Below are the code and all the weights of a small trained network. Each question names an input and a class and asks about switching units off, where a switched-off unit gives its printed mean instead of its output.

import numpy as np


def w(rows, s, z=0):
    codes = np.array(rows[::2]) - 128.0
    scale = np.full(codes.shape[1], s)
    scale[-1] = z or s
    return codes * scale


def norm(h):
    return h / np.sqrt((h * h).mean(-1, keepdims=True) + 1e-5)


def f(y):
    return y / 2 * (1 + np.tanh(0.7978845608 * (y + 0.044715 * y**3)))


def log_softmax(a):
    a = a - a.max(-1, keepdims=True)
    return a - np.log(np.exp(a).sum(-1, keepdims=True))


def net(x, mask):
    res = np.array(x, float).reshape(1, 4) / 4 @ E
    u = 0
    for l in range(4):
        y = f(norm(res) @ A[l][:, :-1].T + A[l][:, -1])
        res = res + np.where(mask[u : u + 3], y, B[l][:, -1]) @ B[l][:, :-1]
        u += 3
    return log_softmax(norm(res)[-1] @ U[:, :-1].T + U[:, -1])


A, B = {}, {}
E = w([
[217,201,51,129,91,109,110],'x0',
[141,100,175,193,116,198,123],'x1',
[153,193,178,114,119,253,88],'x2',
[72,147,56,120,59,207,135],'x3',
],0.0051)
A[0] = w([
[217,138,87,141,125,148,182,150],'L0N0',
[123,144,219,107,145,205,97,99],'L0N1',
[114,11,117,183,3,69,144,2],'L0N2',
],0.0056,0.0026)
B[0] = w([
[186,200,99,159,96,161,106,217],'L0N0',
[111,7,133,62,236,148,48,255],'L0N1',
[43,149,90,255,182,149,165,196],'L0N2',
],0.0072,0.0021)
A[1] = w([
[91,5,226,142,157,253,47,154],'L1N0',
[102,69,214,130,200,32,230,13],'L1N1',
[142,106,131,148,99,207,182,9],'L1N2',
],0.0047,0.0011)
B[1] = w([
[118,207,201,138,253,134,71,255],'L1N0',
[233,118,109,49,95,81,96,188],'L1N1',
[160,165,114,79,195,112,198,126],'L1N2',
],0.0066,0.005)
A[2] = w([
[184,142,191,72,157,138,196,5],'L2N0',
[74,100,36,138,89,113,138,141],'L2N1',
[128,104,89,105,142,3,62,155],'L2N2',
],0.0064,0.0019)
B[2] = w([
[2,82,127,170,117,139,166,134],'L2N0',
[34,163,147,78,210,124,90,189],'L2N1',
[152,75,169,181,39,204,184,253],'L2N2',
],0.0068,0.0036)
A[3] = w([
[61,62,94,201,169,124,233,86],'L3N0',
[202,78,113,60,142,133,120,127],'L3N1',
[179,3,169,162,56,69,150,1],'L3N2',
],0.0058,0.0016)
B[3] = w([
[132,178,101,250,105,37,136,197],'L3N0',
[179,207,86,213,7,45,253,165],'L3N1',
[76,73,121,17,107,103,244,251],'L3N2',
],0.0067,0.0026)
U = w([
[222,194,80,114,56,137,85,130],'0',
[132,122,247,107,232,186,63,174],'1',
[58,144,95,37,132,157,108,126],'2',
[140,86,134,144,139,160,146,53],'3',
[45,137,83,200,156,69,148,137],'4',
[147,58,147,102,63,63,230,165],'5',
[123,81,157,120,100,146,114,2],'6',
],0.014,0.0085)

Each question gives the input, the list of numbers given to net, and the class t.
The units are the neurons (one row each of A and B). Each row of codes is followed by its name. A weight is (code - 128) times the scale printed after its matrix; where a second scale follows, it is the last column's (A, B and U).
mask holds one flag per neuron, layer by layer. A switched-off neuron (its flag False) gives its mean, the last column of its row in B, instead of its output. The means were averaged over made-up inputs and are rounded, as every weight is.
A unit's drop is (log p(t) with every unit on - log p(t) with that unit switched off) / (log p(t) with every unit on - log p(t) with every unit switched off).
The circuit of an input: a set's keep is (log p(t) with only the set's units on - log p(t) with every unit switched off) / (log p(t) with every unit on - log p(t) with every unit switched off). Starting from all 12 units, units are removed one at a time, each time the one whose removal leaves the highest keep (on an exact tie, the one counted first), for as long as the keep stays at least 0.8.
units of the circuit, in order: the units of the circuit, biggest drop first
top k neurons: the k neurons with the biggest drops, biggest first
drop when u is switched off: that unit's drop, to one decimal
input [3,-4,6,-3], class 0: units of the circuit, in order	L1N0
input [8,2,-7,2], class 4: top 3 neurons	L0N2, L1N1, L2N1
input [-8,-6,2,-6], class 5: units of the circuit, in order	L1N1, L3N1
input [-5,-8,-4,2], class 5: top 2 neurons	L1N1, L2N2
input [-5,-8,3,-1], class 5: top 3 neurons	L1N1, L2N1, L3N1
input [8,0,-4,-6], class 5: top 2 neurons	L1N0, L2N2
input [2,-7,1,0], class 0: top 3 neurons	L0N1, L3N2, L0N2
input [-6,-7,2,-2], class 5: units of the circuit, in order	L1N1, L3N1
input [-3,7,-6,-1], class 4: top 2 neurons	L0N2, L3N0
input [5,-7,-3,-2], class 5: top 3 neurons	L2N2, L3N2, L1N0
input [-4,-1,1,7], class 1: drop when L1N0 is switched off	0.2
input [-1,6,-4,1], class 4: drop when L0N2 is switched off	0.5
input [-3,-7,-3,1], class 5: drop when L1N1 is switched off	0.1
input [-6,4,-4,-8], class 5: drop when L1N1 is switched off	0.5
input [6,0,3,-6], class 0: top neuron	L1N0
